Below is a small trained network, with its code and all its weights. Each question gives an input and a target symbol and asks what happens when units are switched off, that is, made to give their printed mean instead of their output.

import numpy as np


def w(rows, s, z=0):
    codes = np.array(rows[::2]) - 128.0
    scale = np.full(codes.shape[1], s)
    scale[-1] = z or s
    return codes * scale


def f(y):
    return y / 2 * (1 + np.tanh(0.7978845608 * (y + 0.044715 * y**3)))


def softmax(a):
    e = np.exp(a - a.max(-1, keepdims=True))
    return e / e.sum(-1, keepdims=True)


def log_softmax(a):
    a = a - a.max(-1, keepdims=True)
    return a - np.log(np.exp(a).sum(-1, keepdims=True))


def net(x, mask):
    ids = ['ΓΛΠΦδθτ'.index(c) for c in x.split()]
    T = len(ids)
    res = E[ids] + P[:T]
    u = 0
    for l in range(3):
        r = res
        for j in range(2):
            rows = slice(2 * j, 2 * j + 2)
            q, k, v = (r @ M[l][rows].T for M in (Q, K, V))
            z = softmax(np.where(np.tri(T) > 0, q @ k.T / 2**0.5, -1e9)) @ v
            o = O[l][rows]
            res = res + np.where(mask[u + j], z, o[:, -1]) @ o[:, :-1]
        u += 2
        y = f(res @ A[l][:, :-1].T + A[l][:, -1])
        res = res + np.where(mask[u : u + 4], y, B[l][:, -1]) @ B[l][:, :-1]
        u += 4
    return log_softmax(res[-1] @ U[:, :-1].T + U[:, -1])


Q, K, V, O, A, B = {}, {}, {}, {}, {}, {}
E = w([
[166,121,122,88,43],'Γ',
[196,141,53,24,160],'Λ',
[50,100,45,71,167],'Π',
[231,109,231,202,155],'Φ',
[8,16,102,203,15],'δ',
[102,98,71,244,162],'θ',
[223,147,108,183,131],'τ',
],0.015)
P = w([
[98,181,68,197,2],'0',
[165,83,73,161,162],'1',
[157,85,85,153,171],'2',
[149,85,100,151,177],'3',
[150,79,114,137,200],'4',
[146,79,132,126,193],'5',
[130,81,150,125,197],'6',
[117,83,167,120,193],'7',
[109,84,186,116,190],'8',
[125,71,196,89,196],'9',
[109,70,216,95,191],'10',
[102,74,223,82,194],'11',
],0.0081)
Q[0] = w([
[217,117,2,53,232],'L0H0',
[85,37,127,81,165],'L0H0',
[118,140,140,182,163],'L0H1',
[160,68,140,136,156],'L0H1',
],0.0086)
K[0] = w([
[99,181,224,127,188],'L0H0',
[58,55,255,170,98],'L0H0',
[61,173,134,207,128],'L0H1',
[131,231,154,115,134],'L0H1',
],0.0098)
V[0] = w([
[165,159,142,136,114],'L0H0',
[97,23,255,133,175],'L0H0',
[174,119,193,154,151],'L0H1',
[194,100,176,35,111],'L0H1',
],0.0072)
O[0] = w([
[200,140,80,183,171,56],'L0H0',
[44,98,121,254,199,151],'L0H0',
[49,234,74,87,156,3],'L0H1',
[55,197,173,169,24,68],'L0H1',
],0.0063,0.0028)
A[0] = w([
[101,248,126,99,102,156],'L0N0',
[180,247,171,229,251,134],'L0N1',
[86,53,12,105,7,226],'L0N2',
[71,101,73,75,2,253],'L0N3',
],0.0062,0.0042)
B[0] = w([
[135,110,31,152,150,118],'L0N0',
[104,157,254,158,125,159],'L0N1',
[202,245,93,162,239,254],'L0N2',
[112,93,126,135,247,217],'L0N3',
],0.0079,0.0071)
Q[1] = w([
[56,62,91,125,127],'L1H0',
[173,112,173,126,38],'L1H0',
[166,180,109,97,82],'L1H1',
[184,73,95,172,255],'L1H1',
],0.0086)
K[1] = w([
[173,177,154,145,73],'L1H0',
[171,119,60,178,105],'L1H0',
[113,211,149,98,194],'L1H1',
[48,2,189,89,94],'L1H1',
],0.0075)
V[1] = w([
[89,146,67,107,123],'L1H0',
[254,94,156,141,140],'L1H0',
[75,213,47,239,77],'L1H1',
[169,76,137,174,23],'L1H1',
],0.0062)
O[1] = w([
[65,87,100,136,170,109],'L1H0',
[215,168,82,142,94,255],'L1H0',
[126,2,71,127,78,63],'L1H1',
[138,180,22,157,31,20],'L1H1',
],0.0098,0.0074)
A[1] = w([
[139,75,157,141,180,111],'L1N0',
[155,109,147,91,82,173],'L1N1',
[131,140,154,109,125,125],'L1N2',
[137,115,150,255,110,255],'L1N3',
],0.0097,0.0051)
B[1] = w([
[117,227,99,166,190,254],'L1N0',
[127,173,82,245,77,125],'L1N1',
[53,111,151,158,134,140],'L1N2',
[114,154,79,61,97,230],'L1N3',
],0.012,0.009)
Q[2] = w([
[169,145,133,105,248],'L2H0',
[171,58,95,143,134],'L2H0',
[92,155,143,56,193],'L2H1',
[55,65,93,134,140],'L2H1',
],0.011)
K[2] = w([
[70,17,253,50,139],'L2H0',
[139,134,14,129,114],'L2H0',
[64,236,226,79,81],'L2H1',
[76,154,89,39,206],'L2H1',
],0.0057)
V[2] = w([
[192,180,178,69,67],'L2H0',
[48,160,138,50,112],'L2H0',
[108,196,135,178,161],'L2H1',
[150,187,254,165,50],'L2H1',
],0.0085)
O[2] = w([
[73,77,154,105,161,123],'L2H0',
[148,142,6,67,180,96],'L2H0',
[159,112,119,148,105,248],'L2H1',
[98,147,154,140,76,112],'L2H1',
],0.016,0.015)
A[2] = w([
[180,2,109,159,67,182],'L2N0',
[236,163,99,54,122,3],'L2N1',
[203,45,96,124,169,146],'L2N2',
[150,165,27,193,58,22],'L2N3',
],0.0086,0.004)
B[2] = w([
[221,132,102,97,53,135],'L2N0',
[62,194,2,111,157,221],'L2N1',
[52,44,88,120,115,249],'L2N2',
[135,59,231,151,142,164],'L2N3',
],0.0088,0.014)
U = w([
[197,104,223,115,218,138],'Γ',
[165,229,111,94,165,92],'Λ',
[101,89,208,3,231,168],'Π',
[95,154,140,122,121,69],'Φ',
[237,234,127,138,98,136],'δ',
[131,90,93,86,84,254],'θ',
[44,91,159,242,159,94],'τ',
],0.0062,0.0069)

Each question gives the input, a string of symbols that net reads in full, and the target symbol t.
The units are the heads (2 rows each of Q, K, V and O) and the neurons (one row each of A and B). Each row of codes is followed by its name. A weight is (code - 128) times the scale printed after its matrix; where a second scale follows, it is the last column's (O, A, B and U).
mask holds one flag per unit, layer by layer, with each layer's heads first. A switched-off unit (its flag False) gives its mean, the last column of its rows in O or B, instead of its output. The means were averaged over made-up inputs and are rounded, as every weight is.
A unit's drop is (log p(t) with every unit on - log p(t) with that unit switched off) / (log p(t) with every unit on - log p(t) with every unit switched off).
The circuit of an input: a set's keep is (log p(t) with only the set's units on - log p(t) with every unit switched off) / (log p(t) with every unit on - log p(t) with every unit switched off). Starting from the 12 units with the biggest drops (on a tie, the unit counted first), units are removed one at a time, each time the one whose removal leaves the highest keep (on an exact tie, the one counted first), for as long as the keep stays at least 0.8.
circuit, biggest first: the units of the circuit, biggest drop first
unit that matters most: the unit with the biggest drop
top k neurons: the k neurons with the biggest drops, biggest first
top k neurons in layer l: the k neurons of layer l with the biggest drops, biggest first
heads that matter: for each layer, one digit per head in row order, 1 if its drop is at least 0.15 and else 0, layers parted by /
input Λ Γ δ Φ, target τ: circuit, biggest first -> L2H0, L0N1
input Λ Λ Φ, target τ: top 2 neurons -> L1N1, L0N2
input Λ Π τ Π, target δ: circuit, biggest first -> L1N3, L2H0
input Λ θ θ θ Λ, target θ: top 4 neurons -> L0N3, L0N1, L0N2, L2N2
input Π θ Π θ Π τ Γ Λ τ Π Π θ, target δ: top 2 neurons in layer 1 -> L1N3, L1N1
input Π Γ Π Π Π Λ δ Λ Π Π Γ Π, target Γ: circuit, biggest first -> L1N3, L2N1
input Λ Π Γ δ Λ τ Λ Γ τ θ θ, target θ: heads that matter -> 00 / 01 / 00
input Λ Π Π Π Π Λ Π θ θ Π, target θ: top 3 neurons -> L0N2, L2N2, L0N3
input τ Φ Π Π Π δ Λ, target δ: top 2 neurons in layer 2 -> L2N2, L2N3
input θ δ Π Λ Λ θ Λ Π Γ δ, target Λ: unit that matters most -> L0N2
input Π Φ θ θ, target δ: circuit, biggest first -> L1H0, L0H1, L0N1
input τ Γ Π Φ, target Π: heads that matter -> 11 / 01 / 10
input Λ τ Π Π δ δ Π Λ Φ δ, target δ: circuit, biggest first -> L0N2, L2N2
input Φ Π Π δ, target θ: heads that matter -> 00 / 01 / 01
input τ τ θ δ Λ Π, target Λ: top 2 neurons -> L1N1, L0N2
input Λ Φ θ Π, target τ: circuit, biggest first -> L0H0
input θ Γ Π τ Λ Γ δ θ Π θ, target Λ: top 2 neurons -> L0N2, L1N3
input Φ Π Γ, target θ: top 2 neurons -> L0N2, L1N0
input Π Λ Π, target Π: top 3 neurons -> L0N2, L0N3, L1N0
input Π Π τ Φ, target δ: top 3 neurons -> L1N3, L0N3, L2N2
input Φ θ Λ, target θ: unit that matters most -> L1H1
input τ Π θ Γ Π θ Π Γ Γ, target Γ: top 4 neurons -> L1N3, L1N0, L2N1, L2N2
input Π δ Λ Π, target τ: circuit, biggest first -> L1N3, L1H0
input Π Π Λ Π, target Π: heads that matter -> 10 / 01 / 11
input τ Π Λ Π Γ, target Γ: top 2 neurons in layer 1 -> L1N0, L1N3
input τ Π Φ, target Π: circuit, biggest first -> L0N1, L2H0, L1N3
input Π θ Φ δ, target δ: circuit, biggest first -> L0N2, L1H1
input Π Λ Λ, target Π: top 3 neurons -> L1N0, L0N2, L2N2
